Below is a small trained network, with its code and all its weights. Each question gives an input and a target symbol and asks what happens when units are switched off, that is, made to give their printed mean instead of their output.

import numpy as np


def w(rows, s, z=0):
    codes = np.array(rows[::2]) - 128.0
    scale = np.full(codes.shape[1], s)
    scale[-1] = z or s
    return codes * scale


def norm(h):
    return h / np.sqrt((h * h).mean(-1, keepdims=True) + 1e-5)


def f(y):
    return y / 2 * (1 + np.tanh(0.7978845608 * (y + 0.044715 * y**3)))


def softmax(a):
    e = np.exp(a - a.max(-1, keepdims=True))
    return e / e.sum(-1, keepdims=True)


def log_softmax(a):
    a = a - a.max(-1, keepdims=True)
    return a - np.log(np.exp(a).sum(-1, keepdims=True))


def net(x, mask):
    ids = ['ΓΘαεζημξφω'.index(c) for c in x.split()]
    T = len(ids)
    res = E[ids] + P[:T]
    u = 0
    for l in range(2):
        q, k, v = (norm(res) @ M[l].T for M in (Q, K, V))
        z = softmax(np.where(np.tri(T) > 0, q @ k.T / 3**0.5, -1e9)) @ v
        res = res + np.where(mask[u], z, O[l][:, -1]) @ O[l][:, :-1]
        u += 1
        y = f(norm(res) @ A[l][:, :-1].T + A[l][:, -1])
        res = res + np.where(mask[u : u + 4], y, B[l][:, -1]) @ B[l][:, :-1]
        u += 4
    return log_softmax(norm(res)[-1] @ U[:, :-1].T + U[:, -1])


Q, K, V, O, A, B = {}, {}, {}, {}, {}, {}
E = w([
[101,99,122,181,198],'Γ',
[126,170,143,137,125],'Θ',
[129,182,140,138,125],'α',
[35,7,31,113,144],'ε',
[197,142,156,136,190],'ζ',
[111,175,141,51,181],'η',
[126,183,138,130,134],'μ',
[155,148,125,112,160],'ξ',
[123,114,96,160,128],'φ',
[126,136,65,132,107],'ω',
],0.012)
P = w([
[104,19,105,41,252],'0',
[116,69,142,53,183],'1',
[122,86,154,77,150],'2',
[126,96,160,99,120],'3',
[128,109,170,118,88],'4',
[124,101,186,142,62],'5',
[136,108,197,159,34],'6',
[133,142,213,159,38],'7',
],0.0032)
Q[0] = w([
[69,32,42,148,108],'L0H1',
[249,194,119,114,171],'L0H1',
[147,29,2,14,178],'L0H1',
],0.0045)
K[0] = w([
[99,187,94,60,185],'L0H1',
[123,123,56,184,3],'L0H1',
[148,129,50,18,132],'L0H1',
],0.0056)
V[0] = w([
[209,136,1,243,113],'L0H1',
[111,208,119,89,198],'L0H1',
[62,232,128,66,3],'L0H1',
],0.0035)
O[0] = w([
[179,49,90,161,149,122],'L0H1',
[216,56,171,109,130,251],'L0H1',
[83,211,4,97,164,21],'L0H1',
],0.0043,0.002)
A[0] = w([
[114,2,137,107,188,254],'L0N1',
[44,101,85,98,145,188],'L0N2',
[181,159,173,35,190,140],'L0N3',
[99,19,127,181,77,184],'L0N4',
],0.0038,0.0019)
B[0] = w([
[110,189,138,117,77,254],'L0N1',
[84,129,145,48,103,140],'L0N2',
[143,161,97,160,88,248],'L0N3',
[137,254,148,106,154,177],'L0N4',
],0.0059,0.0026)
Q[1] = w([
[178,140,52,76,91],'L1H1',
[103,20,86,99,107],'L1H1',
[203,231,122,183,2],'L1H1',
],0.0073)
K[1] = w([
[136,113,4,40,90],'L1H1',
[85,186,125,69,221],'L1H1',
[253,115,12,212,42],'L1H1',
],0.0054)
V[1] = w([
[186,160,168,146,167],'L1H1',
[199,32,96,101,154],'L1H1',
[119,140,121,122,253],'L1H1',
],0.0049)
O[1] = w([
[87,156,36,161,141,253],'L1H1',
[140,180,92,109,39,171],'L1H1',
[89,184,185,253,83,94],'L1H1',
],0.0042,0.0017)
A[1] = w([
[173,4,71,13,171,2],'L1N1',
[108,123,50,17,97,23],'L1N2',
[248,151,125,123,92,250],'L1N3',
[155,173,151,31,91,155],'L1N4',
],0.0048,0.0018)
B[1] = w([
[124,177,62,211,253,151],'L1N1',
[148,142,231,178,111,163],'L1N2',
[91,48,118,133,55,254],'L1N3',
[144,102,96,113,168,190],'L1N4',
],0.0053,0.005)
U = w([
[105,152,117,176,80,3],'Γ',
[160,43,129,12,34,139],'Θ',
[60,89,181,253,177,165],'α',
[170,149,4,158,215,226],'ε',
[114,150,133,133,117,44],'ζ',
[6,69,97,98,155,212],'η',
[115,149,109,133,131,88],'μ',
[147,187,156,18,163,228],'ξ',
[99,202,78,139,59,85],'φ',
[208,80,236,179,113,125],'ω',
],0.0073,0.0026)

Each question gives the input, a string of symbols that net reads in full, and the target symbol t.
The units are the heads (3 rows each of Q, K, V and O) and the neurons (one row each of A and B). Each row of codes is followed by its name. A weight is (code - 128) times the scale printed after its matrix; where a second scale follows, it is the last column's (O, A, B and U).
mask holds one flag per unit, layer by layer, with each layer's heads first. A switched-off unit (its flag False) gives its mean, the last column of its rows in O or B, instead of its output. The means were averaged over made-up inputs and are rounded, as every weight is.
A unit's drop is (log p(t) with every unit on - log p(t) with that unit switched off) / (log p(t) with every unit on - log p(t) with every unit switched off).
The circuit of an input: a set's keep is (log p(t) with only the set's units on - log p(t) with every unit switched off) / (log p(t) with every unit on - log p(t) with every unit switched off). Starting from all 10 units, units are removed one at a time, each time the one whose removal leaves the highest keep (on an exact tie, the one counted first), for as long as the keep stays at least 0.8.
circuit, biggest first: the units of the circuit, biggest drop first
k most important neurons: the k neurons with the biggest drops, biggest first
k most important neurons of layer l: the k neurons of layer l with the biggest drops, biggest first
drop when u is switched off: that unit's drop, to one decimal
input α φ Θ, target α: circuit, biggest first	[L0N4, L1H1]
input ξ ξ φ η μ φ ω Θ, target Θ: circuit, biggest first	[L1H1, L0N1, L0H1]
input φ Θ ξ φ, target φ: 3 most important neurons	[L0N4, L1N1, L0N3]
input φ φ α Θ, target ε: 2 most important neurons	[L0N4, L1N3]
input Θ ξ Θ ω Θ ξ ω ξ, target ε: circuit, biggest first	[L0H1, L1H1, L1N1]
input ξ ω ω ω ε ω ξ ξ, target Θ: circuit, biggest first	[L1H1]
input ε ξ ξ φ, target φ: 3 most important neurons of layer 1	[L1N2, L1N1, L1N3]
input φ ξ ω α ω ω Θ Θ, target Θ: circuit, biggest first	[L1H1, L1N1]
input ζ ξ ζ ε φ ξ ω φ, target Θ: 3 most important neurons	[L0N1, L1N1, L1N2]
input η Γ ε Θ Θ, target ξ: circuit, biggest first	[L0H1, L1N3, L1H1, L0N4]
input η φ φ Γ ε ω ω, target ε: 2 most important neurons	[L1N1, L0N3]
input η Θ ξ ω μ, target Θ: 3 most important neurons	[L1N1, L0N4, L0N1]
input α ε ζ ξ Θ ξ ω α, target Θ: 3 most important neurons	[L1N1, L0N1, L1N4]
input Θ η φ Θ, target α: 2 most important neurons of layer 0	[L0N1, L0N4]
input ξ ω Θ ζ ω μ, target Θ: most important neuron	[L0N1]
input ε α α φ α, target α: 4 most important neurons	[L0N4, L0N1, L1N4, L1N1]
input ε ζ ω α, target Θ: 2 most important neurons	[L1N1, L1N2]
input ζ Θ ω ω ω ω φ, target Θ: 2 most important neurons	[L0N4, L1N1]
input Γ φ ξ ω, target ε: drop when L0N4 is switched off	0.2
input ξ ξ ζ ξ ξ ω ξ, target ε: drop when L0H1 is switched off	0.8
